The symbols move the elements like this.
Sak q Goz
Sak e Ser
Sak f Vav
Zam q Zil
Zam e Bot
Zam f Vok
Pip q Vok
Pip e Kes
Pip f Dor
Dal q Piv
Dal e Gad
Dal f Rep
Mez q Zon
Mez e Tov
Mez f Pil
Sar q Vum
Sar e Pip
Sar f Vum
Let q Gon
Let e Lig
Let f Beg
Vum q Feg
Vum e Met
Vum f Lig
Pil q Nul
Pil e Liv
Pil f Kig
Kun q Pip
Kun e Dov
Kun f Vum
Sug q Kar
Sug e Feg
Sug f Deg
Zar q Tef
Zar e Fod
Zar f Zug
Gon q Zof
Gon e Sar
Gon f Zar
Zon q Liv
Zon e Seg
Zon f Nul
Nep q Tov
Nep e Gad
Nep f Zon
Vok q Fod
Vok e Poz
Vok f Tef
Seg q Dal
Seg e Nep
Seg f Nep
Pup q Mon
Pup e Zak
Pup f Sig
Gad q Pup
Gad e Nir
Gad f Mez
Zak q Sor
Zak e Dek
Zak f Mig
Tef q Tif
Tef e Sar
Tef f Fik
Liv q Nep
Liv e Dal
Liv f Mez
Taz q Zug
Taz e Tef
Taz f Ser
Zof q Dev
Zof e Sar
Zof f Let
Zug q Fik
Zug e Tif
Zug f Mon
Kes q Siz
Kes e Feg
Kes f Mab
Kal q Kiv
Kal e Zil
Kal f Sor
Sig q Gad
Sig e Mig
Sig f Nul
Zil q Sak
Zil e Nez
Zil f Puz
Dor q Kun
Dor e Mab
Dor f Kuv
Neb q Met
Neb e Fad
Neb f Siz
Kar q Rep
Kar e Kun
Kar f Fad
Fad q Sug
Fad e Kig
Fad f Kuv
Gim q Let
Gim e Zar
Gim f Vok
Lam q Sig
Lam e Dab
Lam f Dal
Far q Kal
Far e Nir
Far f Zak
Dek q Liv
Dek e Sak
Dek f Far
Nir q Zak
Nir e Tov
Nir f Dab
Piv q Lam
Piv e Pup
Piv f Seg
Poz q Kes
Poz e Gim
Poz f Zam
Bot q Beg
Bot e Daz
Bot f Poz
Kiv q Ser
Kiv e Taz
Kiv f Sak
Ser q Mon
Ser e Fik
Ser f Sig
Mab q Dov
Mab e Kuv
Mab f Pel
Nul q Pil
Nul e Nep
Nul f Seg
Sor q Far
Sor e Puz
Sor f Dal
Met q Kes
Met e Siz
Met f Kun
Mig q Nir
Mig e Sak
Mig f Pup
Deg q Fad
Deg e Rep
Deg f Feg
Tov q Seg
Tov e Mez
Tov f Liv
Fod q Zam
Fod e Daz
Fod f Tif
Feg q Kuv
Feg e Sug
Feg f Neb
Fik q Gon
Fik e Beg
Fik f Taz
Pel q Poz
Pel e Poz
Pel f Kiv
Dev q Siz
Dev e Daz
Dev f Daz
Daz q Nez
Daz e Let
Daz f Pel
Lub q Pil
Lub e Zon
Lub f Rep
Mon q Taz
Mon e Zar
Mon f Nez
Goz q Kiv
Goz e Mon
Goz f Zil
Dov q Kes
Dov e Zof
Dov f Met
Tif q Vok
Tif e Pel
Tif f Vum
Dab q Mig
Dab e Liv
Dab f Gad
Vav q Zil
Vav e Kiv
Vav f Dek
Beg q Kiv
Beg e Zof
Beg f Daz
Siz q Vus
Siz e Kuv
Siz f Dov
Rep q Kig
Rep e Nul
Rep f Sug
Nez q Ser
Nez e Zam
Nez f Sak
Lig q Sar
Lig e Kun
Lig f Fik
Vus q Neb
Vus e Deg
Vus f Kes
Puz q Zug
Puz e Goz
Puz f Zak
Kuv q Deg
Kuv e Dor
Kuv f Mez
Kig q Zon
Kig e Mez
Kig f Kar

In the rows, zero is written as 509.

The rows follow the links: the fewer symbols apart two elements are, the more alike their rows tend to be.

Each row, then its element:
[460, 566, 400, 519, 558, 810, 613, 522, 145, 514, 243, 487, 519, 653, 521, 426, 567, 437, 275, 506, 475, 349, 546, 375, 392, 525, 261, 522, 578, 576, 554, 659, 612, 638, 562, 434, 556, 749, 499, 97, 350, 562, 601, 664, 682, 560, 581, 519, 380]
element: Bot
[358, 531, 620, 365, 643, 360, 452, 604, 615, 512, 384, 361, 538, 444, 425, 314, 279, 498, 494, 644, 518, 555, 342, 414, 567, 584, 765, 636, 559, 620, 551, 292, 480, 364, 716, 272, 646, 257, 426, 702, 859, 531, 364, 442, 482, 651, 438, 311, 491]
element: Sar
[685, 489, 602, 237, 387, 374, 475, 412, 676, 532, 454, 394, 648, 617, 418, 329, 756, 715, 452, 376, 685, 422, 329, 427, 421, 532, 471, 303, 319, 223, 529, 462, 530, 328, 664, 525, 469, 532, 275, 616, 587, 638, 769, 655, 389, 603, 458, 478, 361]
element: Sor
[218, 719, 269, 456, 680, 654, 517, 496, 235, 669, 216, 640, 446, 503, 497, 324, 484, 314, 308, 522, 453, 493, 611, 394, 569, 508, 482, 475, 513, 483, 488, 487, 525, 628, 491, 451, 706, 722, 490, 143, 391, 434, 531, 560, 500, 667, 456, 506, 372]
element: Dev
[448, 647, 459, 258, 405, 447, 310, 489, 585, 328, 643, 908, 502, 659, 392, 599, 597, 454, 504, 437, 731, 493, 715, 532, 566, 510, 517, 492, 726, 395, 374, 500, 192, 521, 227, 679, 391, 622, 372, 611, 596, 419, 513, 591, 431, 488, 548, 456, 534]
element: Gad
[639, 515, 490, 580, 378, 752, 611, 507, 208, 485, 390, 430, 626, 680, 615, 590, 625, 501, 379, 498, 399, 510, 310, 306, 303, 456, 378, 516, 623, 737, 605, 694, 586, 682, 567, 497, 428, 624, 460, 264, 331, 557, 537, 555, 858, 486, 737, 529, 480]
element: Pel
[427, 463, 377, 601, 550, 505, 359, 495, 543, 314, 659, 832, 467, 575, 560, 492, 408, 582, 657, 368, 628, 553, 705, 479, 391, 569, 472, 626, 695, 554, 406, 484, 501, 520, 234, 542, 528, 660, 564, 852, 325, 230, 502, 733, 570, 474, 523, 385, 716]
element: Seg
[153, 674, 362, 388, 712, 519, 521, 545, 393, 656, 193, 550, 442, 460, 450, 243, 317, 351, 349, 587, 488, 458, 548, 392, 621, 545, 620, 555, 497, 501, 492, 374, 549, 507, 613, 329, 796, 513, 439, 348, 641, 440, 442, 549, 428, 723, 406, 330, 371]
element: Zof
[477, 289, 412, 795, 613, 473, 522, 523, 577, 356, 584, 566, 468, 483, 604, 404, 404, 737, 596, 355, 519, 580, 682, 558, 390, 633, 381, 633, 531, 558, 448, 483, 786, 425, 419, 398, 572, 719, 642, 862, 288, 338, 517, 708, 503, 448, 457, 440, 762]
element: Pil
[815, 493, 522, 680, 263, 634, 573, 454, 489, 768, 572, 450, 407, 345, 626, 465, 506, 361, 692, 352, 427, 379, 488, 555, 573, 429, 393, 367, 213, 306, 478, 558, 561, 775, 436, 676, 579, 275, 561, 523, 319, 357, 549, 602, 455, 454, 351, 615, 447]
element: Sak
[554, 555, 688, 409, 502, 700, 567, 624, 293, 284, 315, 369, 573, 709, 459, 560, 524, 599, 312, 566, 547, 414, 424, 368, 371, 589, 367, 632, 723, 672, 565, 619, 560, 443, 728, 319, 371, 525, 478, 316, 632, 753, 451, 623, 849, 534, 715, 421, 429]
element: Gim
[445, 283, 458, 741, 751, 405, 594, 536, 615, 314, 542, 450, 415, 429, 534, 504, 518, 799, 524, 501, 504, 562, 731, 723, 444, 647, 366, 630, 482, 508, 482, 512, 828, 246, 544, 367, 497, 774, 688, 601, 365, 571, 603, 586, 312, 437, 443, 596, 658]
element: Kig
[510, 639, 480, 70, 391, 357, 330, 400, 640, 437, 547, 684, 619, 738, 389, 434, 716, 660, 470, 402, 743, 465, 485, 386, 492, 482, 538, 368, 547, 301, 443, 459, 273, 365, 424, 603, 401, 588, 267, 632, 618, 558, 680, 648, 398, 580, 505, 421, 423]
element: Nir
[406, 659, 462, 286, 401, 462, 322, 512, 500, 370, 688, 895, 508, 639, 366, 683, 540, 381, 495, 502, 676, 463, 740, 557, 630, 480, 490, 536, 746, 412, 386, 514, 145, 578, 184, 674, 391, 582, 432, 494, 574, 486, 436, 532, 428, 483, 555, 480, 522]
element: Piv
[491, 671, 536, 197, 367, 478, 349, 495, 545, 414, 672, 830, 461, 597, 337, 659, 565, 375, 509, 522, 665, 413, 711, 597, 658, 480, 521, 476, 640, 321, 366, 519, 148, 605, 260, 714, 357, 427, 432, 457, 650, 527, 464, 492, 361, 441, 503, 531, 449]
element: Pup
[709, 504, 511, 732, 300, 788, 639, 503, 312, 692, 502, 467, 416, 352, 614, 523, 440, 275, 569, 442, 409, 327, 597, 565, 567, 475, 283, 464, 353, 444, 486, 644, 583, 830, 414, 641, 524, 330, 620, 287, 299, 433, 494, 580, 568, 391, 467, 652, 420]
element: Nez
[264, 603, 311, 606, 576, 432, 493, 431, 446, 749, 508, 615, 578, 458, 644, 566, 568, 295, 504, 623, 328, 724, 404, 448, 578, 335, 745, 416, 473, 661, 645, 465, 365, 675, 368, 661, 656, 699, 491, 301, 391, 327, 540, 194, 550, 543, 563, 620, 526]
element: Siz
[284, 535, 352, 605, 631, 368, 551, 460, 555, 686, 556, 512, 501, 417, 503, 707, 644, 381, 504, 677, 291, 718, 494, 647, 606, 312, 696, 412, 416, 615, 642, 498, 416, 514, 448, 647, 558, 716, 625, 230, 438, 527, 523, 65, 366, 476, 494, 734, 525]
element: Neb
[483, 415, 388, 575, 505, 420, 366, 470, 622, 380, 626, 744, 547, 579, 581, 383, 481, 654, 652, 313, 613, 570, 623, 448, 349, 616, 451, 592, 578, 499, 445, 457, 598, 459, 321, 450, 544, 724, 480, 929, 334, 255, 596, 807, 515, 472, 489, 361, 734]
element: Liv

Each walk starts at a row. The symbols on each line, taken left to right, move it on to the next element.
Answer with the element's row; about right is enough.
new walk
[440, 350, 409, 735, 587, 495, 459, 525, 591, 331, 665, 705, 427, 462, 559, 471, 391, 606, 594, 368, 571, 542, 788, 556, 436, 603, 388, 662, 618, 559, 421, 530, 676, 465, 318, 475, 550, 710, 669, 822, 287, 307, 479, 719, 482, 408, 488, 421, 769]
f e f [495, 325, 393, 772, 577, 470, 477, 532, 576, 367, 610, 649, 469, 476, 616, 422, 417, 680, 611, 387, 548, 592, 694, 522, 365, 615, 398, 649, 581, 593, 429, 509, 743, 483, 371, 419, 581, 700, 612, 906, 260, 288, 505, 694, 542, 430, 520, 424, 766]
e e q q e [450, 428, 383, 640, 516, 465, 391, 491, 555, 347, 629, 772, 527, 573, 609, 438, 387, 585, 645, 321, 566, 583, 693, 457, 411, 576, 458, 648, 639, 589, 434, 486, 529, 576, 262, 520, 603, 679, 543, 896, 286, 228, 485, 749, 593, 478, 536, 352, 736]
new walk
[447, 682, 459, 368, 420, 531, 362, 479, 502, 407, 682, 868, 411, 556, 397, 674, 498, 333, 557, 498, 611, 437, 775, 611, 673, 459, 507, 539, 674, 365, 329, 499, 161, 642, 180, 703, 379, 480, 520, 472, 559, 461, 406, 492, 395, 482, 511, 526, 501]
e q e e [432, 348, 392, 729, 569, 422, 424, 498, 614, 389, 615, 680, 535, 545, 608, 424, 494, 665, 631, 373, 545, 606, 646, 483, 360, 615, 433, 592, 601, 599, 452, 482, 676, 459, 362, 451, 553, 714, 533, 931, 301, 232, 556, 713, 537, 446, 550, 396, 734]
f e e f [476, 326, 475, 697, 754, 420, 576, 535, 588, 315, 540, 466, 391, 470, 458, 575, 565, 721, 468, 518, 525, 538, 751, 756, 505, 562, 379, 563, 470, 427, 438, 549, 746, 195, 619, 430, 437, 795, 715, 482, 430, 712, 584, 484, 222, 449, 464, 624, 599]
new walk
[468, 431, 376, 610, 483, 458, 347, 481, 625, 354, 599, 767, 573, 603, 611, 388, 458, 615, 582, 347, 647, 594, 598, 356, 381, 582, 472, 556, 617, 531, 454, 465, 562, 485, 304, 501, 561, 698, 462, 1000, 335, 226, 561, 756, 610, 466, 545, 325, 719]
e f e e [395, 604, 443, 284, 507, 399, 303, 432, 606, 263, 649, 872, 482, 685, 361, 589, 593, 604, 494, 429, 726, 489, 770, 565, 524, 513, 444, 510, 716, 337, 333, 501, 261, 422, 258, 598, 380, 702, 447, 633, 537, 510, 568, 645, 335, 497, 542, 467, 561]
q e f e [537, 674, 489, 146, 311, 441, 339, 431, 583, 484, 605, 795, 558, 647, 358, 566, 659, 431, 500, 433, 707, 419, 586, 525, 639, 447, 545, 390, 547, 239, 409, 510, 140, 554, 297, 728, 377, 473, 337, 461, 632, 565, 594, 552, 351, 538, 471, 528, 412]
new walk
[284, 660, 366, 498, 647, 685, 610, 565, 239, 646, 159, 519, 395, 440, 460, 286, 372, 290, 326, 507, 504, 360, 650, 431, 580, 557, 393, 541, 465, 418, 443, 508, 620, 597, 603, 386, 760, 542, 522, 205, 503, 495, 493, 671, 475, 670, 385, 420, 346]
f q f e [680, 564, 605, 679, 372, 629, 597, 551, 463, 628, 653, 552, 315, 276, 560, 608, 301, 265, 689, 498, 457, 369, 661, 654, 706, 456, 449, 520, 409, 413, 395, 531, 430, 777, 368, 638, 501, 142, 673, 476, 490, 422, 286, 474, 451, 420, 412, 614, 518]
q q f q [740, 497, 675, 645, 332, 680, 543, 570, 457, 558, 670, 488, 341, 303, 511, 722, 298, 298, 681, 534, 468, 350, 613, 674, 711, 498, 451, 583, 485, 449, 405, 576, 433, 761, 431, 634, 411, 99, 689, 482, 572, 471, 276, 449, 492, 383, 460, 592, 528]
new walk
[879, 449, 705, 413, 285, 511, 547, 431, 671, 667, 527, 293, 509, 468, 508, 372, 642, 645, 610, 360, 571, 392, 305, 524, 520, 527, 429, 305, 210, 268, 518, 514, 562, 482, 658, 576, 405, 246, 397, 636, 530, 613, 675, 657, 412, 520, 371, 574, 388]
q q q q f [245, 644, 432, 358, 720, 587, 563, 586, 325, 566, 141, 489, 450, 482, 394, 288, 313, 427, 296, 582, 552, 402, 563, 394, 606, 620, 503, 605, 545, 452, 446, 450, 568, 427, 679, 273, 691, 524, 467, 301, 664, 530, 479, 592, 470, 695, 412, 362, 389]
f e q e [311, 642, 287, 495, 622, 730, 596, 532, 197, 605, 194, 586, 499, 553, 491, 364, 480, 363, 271, 501, 465, 377, 604, 397, 465, 541, 319, 521, 554, 480, 485, 594, 614, 638, 548, 431, 624, 718, 518, 112, 384, 522, 574, 629, 596, 622, 496, 512, 382]
new walk
[797, 459, 521, 672, 282, 587, 607, 413, 517, 798, 522, 373, 453, 346, 655, 350, 546, 492, 660, 302, 447, 455, 428, 479, 486, 485, 398, 331, 183, 309, 523, 533, 668, 723, 534, 632, 599, 330, 495, 579, 281, 375, 617, 649, 484, 505, 347, 637, 443]
q e q q e [667, 457, 804, 442, 464, 687, 574, 644, 399, 312, 502, 323, 459, 479, 386, 630, 304, 488, 484, 619, 549, 344, 533, 568, 589, 596, 434, 711, 677, 613, 465, 570, 522, 454, 690, 345, 358, 188, 577, 493, 796, 727, 301, 538, 667, 451, 574, 460, 472]
q e e q f [675, 493, 792, 493, 445, 578, 526, 653, 531, 329, 554, 305, 494, 467, 429, 623, 266, 497, 505, 645, 526, 432, 475, 534, 580, 554, 525, 684, 642, 634, 483, 473, 492, 450, 699, 326, 397, 132, 557, 624, 856, 659, 245, 461, 700, 461, 561, 406, 528]
new walk
[452, 394, 520, 591, 781, 387, 616, 516, 565, 391, 537, 371, 426, 444, 389, 696, 651, 665, 404, 615, 476, 556, 666, 818, 561, 494, 452, 494, 425, 451, 543, 562, 654, 213, 655, 485, 385, 711, 700, 287, 536, 762, 561, 291, 225, 426, 499, 730, 497]
q e q [524, 489, 605, 498, 481, 386, 455, 525, 621, 506, 566, 320, 698, 572, 557, 550, 474, 553, 531, 609, 429, 738, 123, 332, 413, 469, 799, 517, 626, 817, 668, 465, 457, 467, 610, 407, 521, 384, 402, 701, 660, 461, 433, 321, 772, 550, 683, 378, 595]
e e f q q [376, 522, 423, 607, 492, 426, 487, 479, 503, 676, 558, 512, 680, 562, 665, 595, 619, 398, 506, 642, 322, 771, 241, 416, 455, 300, 761, 421, 545, 796, 696, 486, 381, 658, 409, 638, 577, 638, 447, 416, 406, 357, 501, 210, 697, 515, 659, 583, 595]
